Below is a small trained network, with its code and all its weights. Each question gives an input and a target symbol and asks what happens when units are switched off, that is, made to give their printed mean instead of their output.

import numpy as np


def w(rows, s, z=0):
    codes = np.array(rows[::2]) - 128.0
    scale = np.full(codes.shape[1], s)
    scale[-1] = z or s
    return codes * scale


def f(y):
    return y / 2 * (1 + np.tanh(0.7978845608 * (y + 0.044715 * y**3)))


def softmax(a):
    e = np.exp(a - a.max(-1, keepdims=True))
    return e / e.sum(-1, keepdims=True)


def log_softmax(a):
    a = a - a.max(-1, keepdims=True)
    return a - np.log(np.exp(a).sum(-1, keepdims=True))


def net(x, mask):
    ids = ['αβδεηθλμξπτω'.index(c) for c in x.split()]
    T = len(ids)
    res = E[ids] + P[:T]
    r = res
    for j in range(3):
        rows = slice(2 * j, 2 * j + 2)
        q, k, v = (r @ M[0][rows].T for M in (Q, K, V))
        z = softmax(np.where(np.tri(T) > 0, q @ k.T / 2**0.5, -1e9)) @ v
        o = O[0][rows]
        res = res + np.where(mask[j], z, o[:, -1]) @ o[:, :-1]
    y = f(res @ A[0][:, :-1].T + A[0][:, -1])
    res = res + np.where(mask[3:15], y, B[0][:, -1]) @ B[0][:, :-1]
    return log_softmax(res[-1] @ U[:, :-1].T + U[:, -1])


Q, K, V, O, A, B = {}, {}, {}, {}, {}, {}
E = w([
[75,191,142,89,171,86,170,170,80],'α',
[84,147,130,123,115,115,62,102,148],'β',
[132,82,141,93,115,193,90,134,119],'δ',
[165,113,73,139,93,119,119,152,207],'ε',
[122,120,112,164,118,154,138,213,64],'η',
[77,81,130,84,141,142,57,131,108],'θ',
[61,126,161,102,75,154,136,93,36],'λ',
[43,119,172,157,84,79,76,104,104],'μ',
[160,131,138,134,84,202,123,146,82],'ξ',
[157,167,251,155,148,93,255,151,164],'π',
[117,36,100,76,171,135,107,186,141],'τ',
[161,103,164,130,140,113,98,142,31],'ω',
],0.023)
P = w([
[104,175,161,27,109,86,112,175,127],'0',
[89,139,132,130,104,171,203,167,137],'1',
[138,249,71,60,159,113,83,183,127],'2',
[94,104,125,145,97,162,167,160,108],'3',
[138,206,77,68,128,122,57,166,97],'4',
[122,75,98,146,97,160,158,141,93],'5',
[161,174,62,71,108,139,65,147,80],'6',
[143,27,57,130,88,155,175,91,90],'7',
[157,171,99,58,109,152,123,108,112],'8',
[86,68,110,137,107,139,165,102,96],'9',
],0.014)
Q[0] = w([
[110,73,164,152,138,140,215,125,161],'h0',
[99,174,53,57,51,157,42,184,71],'h0',
[99,121,104,8,34,157,1,237,71],'h1',
[191,217,103,48,97,125,68,130,124],'h1',
[87,53,109,99,136,147,191,145,62],'h2',
[97,119,121,219,161,197,187,123,174],'h2',
],0.0095)
K[0] = w([
[83,206,183,148,54,78,177,89,233],'h0',
[88,16,11,165,60,198,82,73,39],'h0',
[129,4,21,217,139,176,50,32,76],'h1',
[159,45,46,192,14,95,138,84,79],'h1',
[254,150,94,185,56,131,122,119,49],'h2',
[154,211,169,83,141,241,3,209,170],'h2',
],0.0067)
V[0] = w([
[141,163,90,142,116,123,97,168,71],'h0',
[161,26,179,79,133,119,134,139,132],'h0',
[152,107,103,139,129,2,104,153,208],'h1',
[36,78,165,107,147,63,160,97,94],'h1',
[86,137,121,111,126,101,134,143,122],'h2',
[155,127,176,136,181,83,194,123,90],'h2',
],0.0095)
O[0] = w([
[103,193,122,128,254,158,230,104,248,156],'h0',
[124,173,87,44,211,145,30,177,124,152],'h0',
[138,176,69,169,183,180,115,138,140,6],'h1',
[198,51,6,178,133,84,145,95,86,167],'h1',
[76,77,70,73,176,57,182,52,146,146],'h2',
[177,117,168,164,186,126,139,146,93,117],'h2',
],0.0095,0.017)
A[0] = w([
[132,129,76,32,95,19,28,80,150,88],'n0',
[132,158,91,61,224,86,46,188,89,171],'n1',
[82,254,88,131,153,189,55,173,154,69],'n2',
[190,127,59,145,169,72,162,91,218,3],'n3',
[178,207,177,119,91,63,102,147,124,101],'n4',
[70,100,64,202,27,130,137,161,205,130],'n5',
[156,163,197,203,19,150,212,147,160,100],'n6',
[161,183,2,165,120,96,54,85,74,58],'n7',
[208,113,138,217,63,113,134,158,240,90],'n8',
[150,24,191,212,143,204,140,8,131,117],'n9',
[140,166,142,137,191,40,69,18,185,106],'n10',
[131,103,138,127,3,67,123,136,134,208],'n11',
],0.0074,0.0042)
B[0] = w([
[134,143,148,192,93,115,105,153,114,243],'n0',
[136,156,128,103,109,161,158,79,84,198],'n1',
[102,94,169,160,134,91,115,95,106,142],'n2',
[149,112,148,145,136,191,119,136,124,138],'n3',
[93,55,121,87,120,174,64,124,136,140],'n4',
[149,191,129,132,164,189,118,118,121,148],'n5',
[153,108,73,144,117,130,83,116,71,158],'n6',
[84,93,121,85,188,102,149,168,152,156],'n7',
[156,104,131,6,132,84,128,127,87,128],'n8',
[90,162,186,112,122,179,115,143,112,155],'n9',
[135,77,114,129,58,180,173,118,174,139],'n10',
[144,110,140,138,145,123,118,107,141,251],'n11',
],0.012,0.014)
U = w([
[131,171,164,109,113,115,218,160,175,232],'α',
[135,170,105,145,126,144,132,53,190,243],'β',
[122,82,205,53,135,133,127,160,204,121],'δ',
[215,198,125,96,127,134,142,33,175,217],'ε',
[124,177,112,173,99,154,159,216,110,181],'η',
[100,116,114,134,202,132,54,108,110,3],'θ',
[145,100,173,130,114,193,218,45,148,23],'λ',
[130,148,197,210,211,154,90,52,153,235],'μ',
[181,189,162,158,44,193,123,154,98,11],'ξ',
[205,114,159,137,124,64,123,148,140,156],'π',
[92,67,96,119,181,165,142,126,168,152],'τ',
[182,117,254,165,223,146,146,141,120,142],'ω',
],0.0064,0.0033)

Each question gives the input, a string of symbols that net reads in full, and the target symbol t.
The units are the heads (2 rows each of Q, K, V and O) and the neurons (one row each of A and B). Each row of codes is followed by its name. A weight is (code - 128) times the scale printed after its matrix; where a second scale follows, it is the last column's (O, A, B and U).
mask holds one flag per unit, heads first, then neurons. A switched-off unit (its flag False) gives its mean, the last column of its rows in O or B, instead of its output. The means were averaged over made-up inputs and are rounded, as every weight is.
A unit's drop is (log p(t) with every unit on - log p(t) with that unit switched off) / (log p(t) with every unit on - log p(t) with every unit switched off).
The circuit of an input: a set's keep is (log p(t) with only the set's units on - log p(t) with every unit switched off) / (log p(t) with every unit on - log p(t) with every unit switched off). Starting from the 12 units with the biggest drops (on a tie, the unit counted first), units are removed one at a time, each time the one whose removal leaves the highest keep (on an exact tie, the one counted first), for as long as the keep stays at least 0.8.
circuit, biggest first: the units of the circuit, biggest drop first
most important unit: the unit with the biggest drop
top k neurons: the k neurons with the biggest drops, biggest first
input λ λ ξ ε ξ, target μ: top neuron -> n2
input τ α λ ξ λ λ ξ τ η, target θ: circuit, biggest first -> h0, h1
input μ δ λ τ λ, target θ: circuit, biggest first -> h1, h0
input λ τ λ, target θ: circuit, biggest first -> h0, h1
input λ π ξ λ ε δ δ, target ξ: circuit, biggest first -> h0, n1, n0
input λ δ η δ α, target ξ: circuit, biggest first -> n1, n0, h0
input μ λ ω β ε μ λ, target τ: circuit, biggest first -> h1, n7
input η ξ ξ, target δ: circuit, biggest first -> h1, n4
input λ ξ ε λ λ ε λ λ η, target π: circuit, biggest first -> h1, n9
input θ ξ τ ξ μ, target δ: top 2 neurons -> n4, n10
input λ τ δ τ λ ε, target ε: circuit, biggest first -> n5, n8
input λ λ λ ω δ, target ε: circuit, biggest first -> n1, h0
input μ ξ ξ, target δ: top 2 neurons -> n4, n1
input λ α λ, target λ: circuit, biggest first -> h0
input λ β λ α ξ η ξ ε, target ε: circuit, biggest first -> n5, n8, h2
input ω ω ω τ ε, target θ: top 2 neurons -> n7, n2
input β λ ω ε λ λ ξ μ η, target τ: top 2 neurons -> n7, n0
input λ λ π β μ μ ξ π λ, target ω: top 2 neurons -> n9, n1
input ξ λ λ δ δ, target ξ: top 2 neurons -> n0, n1
input ξ μ λ δ λ, target ξ: top 3 neurons -> n0, n1, n7
input ω θ λ λ ε τ μ, target θ: most important unit -> n7
input λ θ μ τ τ, target θ: top 3 neurons -> n7, n2, n0
input δ λ λ μ μ, target τ: top 2 neurons -> n7, n10
